[[ 25  -1  11  17  21]
 [ -6  10 -52  -4  48]
 [  8  -3 -33   2   1]
 [ 25  26  12   9 -33]
 [  7   1  50 -13  -5]]
:
[[25 -1]
 [-6 10]
 [ 8 -3]]

[[39 42]
 [38 41]
 [39 42]
 [37 40]]
:
[[39 42]
 [38 41]
 [39 42]]

[[  3  -5   1 -10]
 [  7 -13   2 -23]
 [-13  25  -2  44]]
:
[[  3  -5]
 [  7 -13]
 [-13  25]]

[[-16 -13  27]
 [-18 -19  35]
 [ 33 -29  50]]
:
[[-16 -13]
 [-18 -19]
 [ 33 -29]]

[[  0 -10]
 [ 15  43]
 [ 50   0]
 [ 24  -9]]
:
[[  0 -10]
 [ 15  43]
 [ 50   0]]

[[  7 -14   1]
 [-19  42  -3]
 [-14  33  -2]]
:
[[  7 -14]
 [-19  42]
 [-14  33]]

[[ 36  23   8   9]
 [  0 -21   7 -40]
 [-19  19 -12  48]
 [ -1  20   9   0]]
:
[[ 36  23]
 [  0 -21]
 [-19  19]]

[[  4  -1   4  -1  -1]
 [ 39 -37  41 -35 -35]
 [ 43 -41  43 -42 -41]
 [ 17 -16  17 -16 -16]]
:
[[  4  -1]
 [ 39 -37]
 [ 43 -41]]

[[ -2  16  53]
 [-33  40 -13]
 [ 35 -39  12]
 [ -1 -15 -52]]
:
[[ -2  16]
 [-33  40]
 [ 35 -39]]
---
[[-13  -8  -3  -1  -2]
 [-15  23  -7  -4  -1]
 [  5  52  11  -5   4]
 [ 10 -25  -4   2   3]]
:
[[-13  -8]
 [-15  23]]

[[-13 -27   5]
 [ 52 -35 -23]]
:
[[-13 -27]
 [ 52 -35]]

[[  0  -9  10]
 [ -3  -8  14]
 [  3  26 -30]
 [  1  13 -31]
 [  4  32 -47]]
:
[[ 0 -9]
 [-3 -8]]

[[ -6 -11]
 [ 46  52]
 [ -2 -17]
 [  4 -16]
 [-10 -10]]
:
[[ -6 -11]
 [ 46  52]]

[[ 47 -15 -17   0  -7]
 [ 48 -15 -17   0  -7]
 [-54  -4   0  -2   3]
 [-50  -2   1  -2   2]]
:
[[ 47 -15]
 [ 48 -15]]

[[ 11 -28]
 [ 13 -26]
 [ 19  42]
 [  5  11]
 [ 33  49]]
:
[[ 11 -28]
 [ 13 -26]]

[[  9   3 -43  27  -5]
 [  1  -4   2  -3  -3]
 [ -1  -7  14 -14  -2]]
:
[[ 9  3]
 [ 1 -4]]

[[ -4  25]
 [-40 -13]
 [ 16  12]]
:
[[ -4  25]
 [-40 -13]]
---
[[-18  -5 -47]
 [ -9   1  50]
 [ 12   5  49]
 [-50  -7   5]
 [-44  -5  26]
 [-36  -7 -35]
 [ 45   8  22]
 [-29  -2  42]
 [ 31   7  39]
 [-47  -8 -17]]
:
[[-18  -5 -47]
 [-36  -7 -35]
 [-47  -8 -17]
 [-50  -7   5]
 [ 45   8  22]
 [-44  -5  26]
 [ 31   7  39]
 [-29  -2  42]
 [ 12   5  49]
 [ -9   1  50]]

[[-10  27 -13   3 -28   0   5   2   9]
 [ 29  -8  -5  12 -15  -9  -2  10  10]
 [-24  -2 -12  -7  -8 -24  44   5  -8]]
:
[[-10  27 -13   3 -28   0   5   2   9]
 [-24  -2 -12  -7  -8 -24  44   5  -8]
 [ 29  -8  -5  12 -15  -9  -2  10  10]]

[[21  5 56]
 [44 17 35]
 [42 53  1]]
:
[[42 53  1]
 [44 17 35]
 [21  5 56]]

[[ 19 -26 -18   2   1  -7 -16  -9  -3  -1  -5  -7  -5  -8 -11 -10]
 [ -6  27  26   6  -3  -6  12  32  11  -8  -7   1 -10  22  19   6]
 [-16   9   9  -2   1  -5  -6   6   4   3  -3  -2  -4   3   5  -8]
 [ 19  42  30  13  -4  10  29  40  12 -42  -4  12   6  29  36  37]
 [ 30 -17 -16   6   0  -1 -16  -9  -7   8  -4  -5   1  -5  13   5]]
:
[[ 19 -26 -18   2   1  -7 -16  -9  -3  -1  -5  -7  -5  -8 -11 -10]
 [ 30 -17 -16   6   0  -1 -16  -9  -7   8  -4  -5   1  -5  13   5]
 [-16   9   9  -2   1  -5  -6   6   4   3  -3  -2  -4   3   5  -8]
 [ -6  27  26   6  -3  -6  12  32  11  -8  -7   1 -10  22  19   6]
 [ 19  42  30  13  -4  10  29  40  12 -42  -4  12   6  29  36  37]]

[[-46   3   6 -11]
 [-28  25  26  -9]
 [-26 -25 -21 -15]
 [ -4  38  29  31]
 [-44  16  15   3]
 [-45   3   7 -17]
 [-38  24  21  12]]
:
[[-26 -25 -21 -15]
 [-46   3   6 -11]
 [-45   3   7 -17]
 [-44  16  15   3]
 [-38  24  21  12]
 [-28  25  26  -9]
 [ -4  38  29  31]]

[[  0  47  30]
 [-12 -33   6]]
:
[[-12 -33   6]
 [  0  47  30]]

[[  5   7  20   3  -5  21  40  12  -7  21 -13   7   0  22]
 [ 24  14  -1  12 -16   6  40  -4  10   6   7 -10  17   0]
 [  6   9 -46  -2   4   3  40   3 -33   3   7 -23 -21 -10]]
:
[[  6   9 -46  -2   4   3  40   3 -33   3   7 -23 -21 -10]
 [ 24  14  -1  12 -16   6  40  -4  10   6   7 -10  17   0]
 [  5   7  20   3  -5  21  40  12  -7  21 -13   7   0  22]]

[[  1  29  38  -7   6   0  -4  18]
 [  7  39  35  -9  -2   8  -5  17]
 [ -2  45  22 -10 -14  19  -4  11]
 [ -3 -27 -42   7  -9   4   5 -20]
 [  1 -41 -31   9   6 -11   5 -15]
 [ -3 -33 -36   8  -2  -4   5 -17]
 [  8 -46 -25  10  12 -18   5 -12]
 [  3  19  39  -5  12  -7  -4  19]
 [  5 -47 -19  10  17 -22   4  -9]
 [ -5  47  29 -10 -11  17  -5  14]]
:
[[ -3 -27 -42   7  -9   4   5 -20]
 [ -3 -33 -36   8  -2  -4   5 -17]
 [  1 -41 -31   9   6 -11   5 -15]
 [  8 -46 -25  10  12 -18   5 -12]
 [  5 -47 -19  10  17 -22   4  -9]
 [ -2  45  22 -10 -14  19  -4  11]
 [ -5  47  29 -10 -11  17  -5  14]
 [  7  39  35  -9  -2   8  -5  17]
 [  1  29  38  -7   6   0  -4  18]
 [  3  19  39  -5  12  -7  -4  19]]
